Below is a small trained network, with its code and all its weights. Each question gives an input and a class and asks what happens when units are switched off, that is, made to give their printed mean instead of their output.

import numpy as np


def w(rows, s, z=0):
    codes = np.array(rows[::2]) - 128.0
    scale = np.full(codes.shape[1], s)
    scale[-1] = z or s
    return codes * scale


def norm(h):
    return h / np.sqrt((h * h).mean(-1, keepdims=True) + 1e-5)


def f(y):
    return np.maximum(y, 0)


def log_softmax(a):
    a = a - a.max(-1, keepdims=True)
    return a - np.log(np.exp(a).sum(-1, keepdims=True))


def net(x, mask):
    res = np.array(x, float).reshape(1, 8) / 4 @ E
    u = 0
    for l in range(4):
        y = f(norm(res) @ A[l][:, :-1].T + A[l][:, -1])
        res = res + np.where(mask[u : u + 8], y, B[l][:, -1]) @ B[l][:, :-1]
        u += 8
    return log_softmax(norm(res)[-1] @ U[:, :-1].T + U[:, -1])


A, B = {}, {}
E = w([
[151,95,5,108,98,139,233,86,51,70,72,115],'x0',
[131,129,137,121,122,127,125,124,125,130,119,118],'x1',
[117,144,183,221,97,96,172,25,118,110,195,93],'x2',
[129,129,121,138,130,123,126,126,129,135,123,126],'x3',
[123,127,136,116,128,129,134,132,126,117,137,129],'x4',
[124,124,125,126,132,137,135,136,134,119,141,136],'x5',
[129,127,131,126,126,128,127,129,125,125,128,131],'x6',
[130,50,137,104,22,137,185,168,119,252,163,151],'x7',
],0.004)
A[0] = w([
[125,123,81,103,87,131,182,112,31,123,116,130,26],'L0N1',
[105,128,157,185,98,129,145,50,123,112,167,127,151],'L0N2',
[124,132,201,135,114,70,76,167,210,190,169,168,157],'L0N3',
[146,176,109,141,120,156,110,146,113,81,85,131,106],'L0N4',
[134,142,101,95,154,169,125,202,153,149,78,133,236],'L0N5',
[157,176,90,111,162,96,118,77,145,3,75,138,156],'L0N6',
[122,112,152,89,137,91,103,126,107,131,125,152,72],'L0N7',
[98,178,177,150,219,135,17,124,157,68,130,115,249],'L0N8',
],0.0043,0.0021)
B[0] = w([
[180,170,124,124,124,48,104,131,204,130,116,150,194],'L0N1',
[130,161,219,178,92,169,227,113,135,142,187,91,198],'L0N2',
[92,106,111,149,192,215,118,79,32,199,134,86,227],'L0N3',
[98,64,167,131,169,58,109,136,158,171,111,115,167],'L0N4',
[92,185,141,80,57,180,81,71,106,102,89,219,219],'L0N5',
[61,87,206,170,199,219,87,188,33,209,163,79,234],'L0N6',
[116,122,103,174,88,183,117,125,127,101,128,167,136],'L0N7',
[254,131,50,63,11,45,221,111,203,92,105,233,253],'L0N8',
],0.0036,0.0057)
A[1] = w([
[139,113,151,88,61,108,158,103,203,72,160,61,141],'L1N1',
[171,104,67,40,149,153,63,173,117,168,118,185,159],'L1N2',
[100,108,35,136,190,158,163,54,105,122,149,151,158],'L1N3',
[69,108,53,36,202,229,22,248,76,98,47,117,4],'L1N4',
[99,207,180,139,140,61,21,122,253,46,169,155,162],'L1N5',
[121,142,143,208,199,39,115,136,97,68,153,81,30],'L1N6',
[111,215,167,148,133,134,152,112,251,110,91,121,137],'L1N7',
[172,117,20,43,150,117,81,194,133,82,45,156,168],'L1N8',
],0.0034,0.0013)
B[1] = w([
[136,137,61,132,146,116,75,122,103,144,135,158,164],'L1N1',
[96,188,108,107,88,167,76,155,153,96,51,92,248],'L1N2',
[134,159,230,98,82,133,79,156,102,154,122,140,168],'L1N3',
[141,86,169,254,125,23,75,65,61,157,227,119,249],'L1N4',
[154,80,61,114,35,98,174,177,106,183,128,149,171],'L1N5',
[134,143,70,94,116,207,192,119,60,153,92,24,159],'L1N6',
[126,89,92,89,120,83,170,137,84,142,119,148,162],'L1N7',
[52,22,203,163,164,71,140,123,203,165,93,128,253],'L1N8',
],0.0041,0.0048)
A[2] = w([
[123,87,111,160,102,107,154,120,138,190,120,94,130],'L2N1',
[141,202,95,153,151,250,181,111,101,21,152,18,42],'L2N2',
[196,163,133,138,101,100,145,70,126,110,172,128,81],'L2N3',
[189,118,111,132,26,40,157,103,193,80,100,200,156],'L2N4',
[126,105,86,46,139,88,141,202,252,123,64,148,21],'L2N5',
[232,148,64,108,122,29,195,145,177,132,185,121,6],'L2N6',
[84,111,148,153,200,130,138,127,63,83,90,101,116],'L2N7',
[202,144,158,158,83,117,238,73,82,161,193,123,143],'L2N8',
],0.0042,0.0016)
B[2] = w([
[120,191,124,91,179,105,125,136,141,89,138,145,187],'L2N1',
[191,152,87,15,88,247,157,159,155,186,17,104,170],'L2N2',
[63,31,57,111,124,78,63,193,128,121,141,145,174],'L2N3',
[146,157,47,108,110,64,253,186,148,33,165,139,228],'L2N4',
[29,165,171,126,76,228,145,45,239,114,29,153,180],'L2N5',
[146,89,82,145,161,30,158,167,37,113,238,120,174],'L2N6',
[77,104,191,141,170,166,102,144,121,43,119,52,166],'L2N7',
[177,121,134,132,238,144,143,208,164,105,128,150,253],'L2N8',
],0.0047,0.0063)
A[3] = w([
[120,127,179,173,134,154,123,127,145,186,166,114,78],'L3N1',
[108,141,115,82,30,86,166,84,173,103,115,160,89],'L3N2',
[112,136,127,78,66,194,1,123,65,167,107,155,102],'L3N3',
[132,127,103,142,100,106,165,124,191,106,113,163,153],'L3N4',
[188,115,85,132,123,74,121,131,98,113,169,119,70],'L3N5',
[131,128,140,104,137,164,170,138,172,110,128,154,155],'L3N6',
[118,162,80,86,58,106,149,113,208,75,67,176,4],'L3N7',
[109,113,141,164,182,87,84,100,96,65,153,115,54],'L3N8',
],0.0063,0.0025)
B[3] = w([
[130,138,151,163,182,106,1,104,174,115,101,177,186],'L3N1',
[158,149,200,138,109,197,34,75,227,212,68,146,233],'L3N2',
[128,187,48,87,82,142,239,116,29,72,198,123,231],'L3N3',
[168,133,69,63,77,97,104,146,209,113,108,145,233],'L3N4',
[184,144,93,113,155,39,188,129,98,76,164,162,178],'L3N5',
[72,137,137,136,82,87,25,51,117,119,85,123,208],'L3N6',
[150,117,164,106,94,162,90,75,204,192,54,75,253],'L3N7',
[35,42,108,187,24,15,148,103,117,72,99,46,172],'L3N8',
],0.0051,0.0054)
U = w([
[127,132,125,83,53,125,86,88,236,151,45,149,238],'0',
[187,122,78,119,155,41,190,175,157,83,178,157,232],'1',
[45,59,152,177,114,58,91,106,75,80,94,73,74],'2',
[157,143,143,117,187,244,162,138,89,101,70,54,2],'3',
[89,190,92,83,79,187,116,106,20,158,185,164,52],'4',
[128,125,210,182,214,140,53,122,162,174,179,158,88],'5',
],0.011,0.00075)

Each question gives the input, the list of numbers given to net, and the class t.
The units are the neurons (one row each of A and B). Each row of codes is followed by its name. A weight is (code - 128) times the scale printed after its matrix; where a second scale follows, it is the last column's (A, B and U).
mask holds one flag per neuron, layer by layer. A switched-off neuron (its flag False) gives its mean, the last column of its row in B, instead of its output. The means were averaged over made-up inputs and are rounded, as every weight is.
A unit's drop is (log p(t) with every unit on - log p(t) with that unit switched off) / (log p(t) with every unit on - log p(t) with every unit switched off).
The circuit of an input: a set's keep is (log p(t) with only the set's units on - log p(t) with every unit switched off) / (log p(t) with every unit on - log p(t) with every unit switched off). Starting from the 12 units with the biggest drops (on a tie, the unit counted first), units are removed one at a time, each time the one whose removal leaves the highest keep (on an exact tie, the one counted first), for as long as the keep stays at least 0.8.
circuit, biggest first: the units of the circuit, biggest drop first
unit that matters most: the unit with the biggest drop
top k neurons: the k neurons with the biggest drops, biggest first
k most important neurons of layer l: the k neurons of layer l with the biggest drops, biggest first
drop of u: that unit's drop, to one decimal
input [-8,7,1,-5,-4,0,-5,1], class 5: circuit, biggest first -> (L0N3)
input [0,6,-5,8,8,-5,-2,2], class 4: circuit, biggest first -> (L0N8 L0N5 L3N3)
input [2,3,7,6,3,-6,-3,-1], class 3: top 2 neurons -> (L0N8 L2N2)
input [7,-7,-8,8,-6,5,7,0], class 2: circuit, biggest first -> (L0N8 L1N4)
input [-4,-2,3,-8,-3,1,-1,1], class 5: top 2 neurons -> (L0N3 L2N4)
input [1,1,-3,2,4,0,-5,-7], class 2: top 2 neurons -> (L0N6 L1N4)
input [3,0,6,-7,-1,7,-4,-6], class 3: top 2 neurons -> (L0N6 L2N2)
input [-8,-7,1,-7,-4,5,-5,-4], class 1: 2 most important neurons of layer 1 -> (L1N8 L1N2)
input [-7,3,1,-2,-4,-4,-6,-7], class 1: top 2 neurons -> (L0N8 L2N6)
input [-6,-2,-8,5,-6,0,-8,1], class 4: top 4 neurons -> (L0N3 L3N3 L1N4 L0N1)
input [0,3,-1,0,-6,-1,3,8], class 4: top 2 neurons -> (L0N8 L2N4)
input [-1,-5,1,-5,-5,1,-4,-8], class 1: 3 most important neurons of layer 0 -> (L0N8 L0N6 L0N5)
input [0,-5,2,-4,-5,-8,-8,7], class 5: top 2 neurons -> (L0N8 L2N4)
input [2,7,0,6,-4,-3,4,-4], class 2: top 3 neurons -> (L0N6 L0N2 L3N8)
input [-6,4,-6,2,0,-7,-5,3], class 4: unit that matters most -> L0N3
input [1,-6,1,1,2,1,4,7], class 1: 2 most important neurons of layer 0 -> (L0N6 L0N5)
input [7,4,5,7,2,-2,-8,0], class 3: top 4 neurons -> (L0N8 L2N2 L1N4 L0N6)
input [3,-4,0,-1,-8,-3,-2,-7], class 2: top 2 neurons -> (L0N6 L0N2)
input [1,-3,-5,7,-4,8,8,-2], class 2: top 2 neurons -> (L1N4 L0N6)
input [2,4,5,-8,8,-4,-4,-1], class 3: unit that matters most -> L0N8
input [-7,2,-5,-7,-1,5,1,4], class 4: top 2 neurons -> (L0N3 L3N3)
input [8,0,1,-3,0,0,4,-8], class 3: 2 most important neurons of layer 1 -> (L1N6 L1N8)
input [7,8,3,0,-8,3,2,1], class 1: 2 most important neurons of layer 0 -> (L0N1 L0N3)
input [1,-4,6,1,7,8,1,7], class 1: 2 most important neurons of layer 0 -> (L0N6 L0N3)
input [4,-7,6,5,-1,-6,-4,-2], class 3: drop of L2N2 -> 0.2
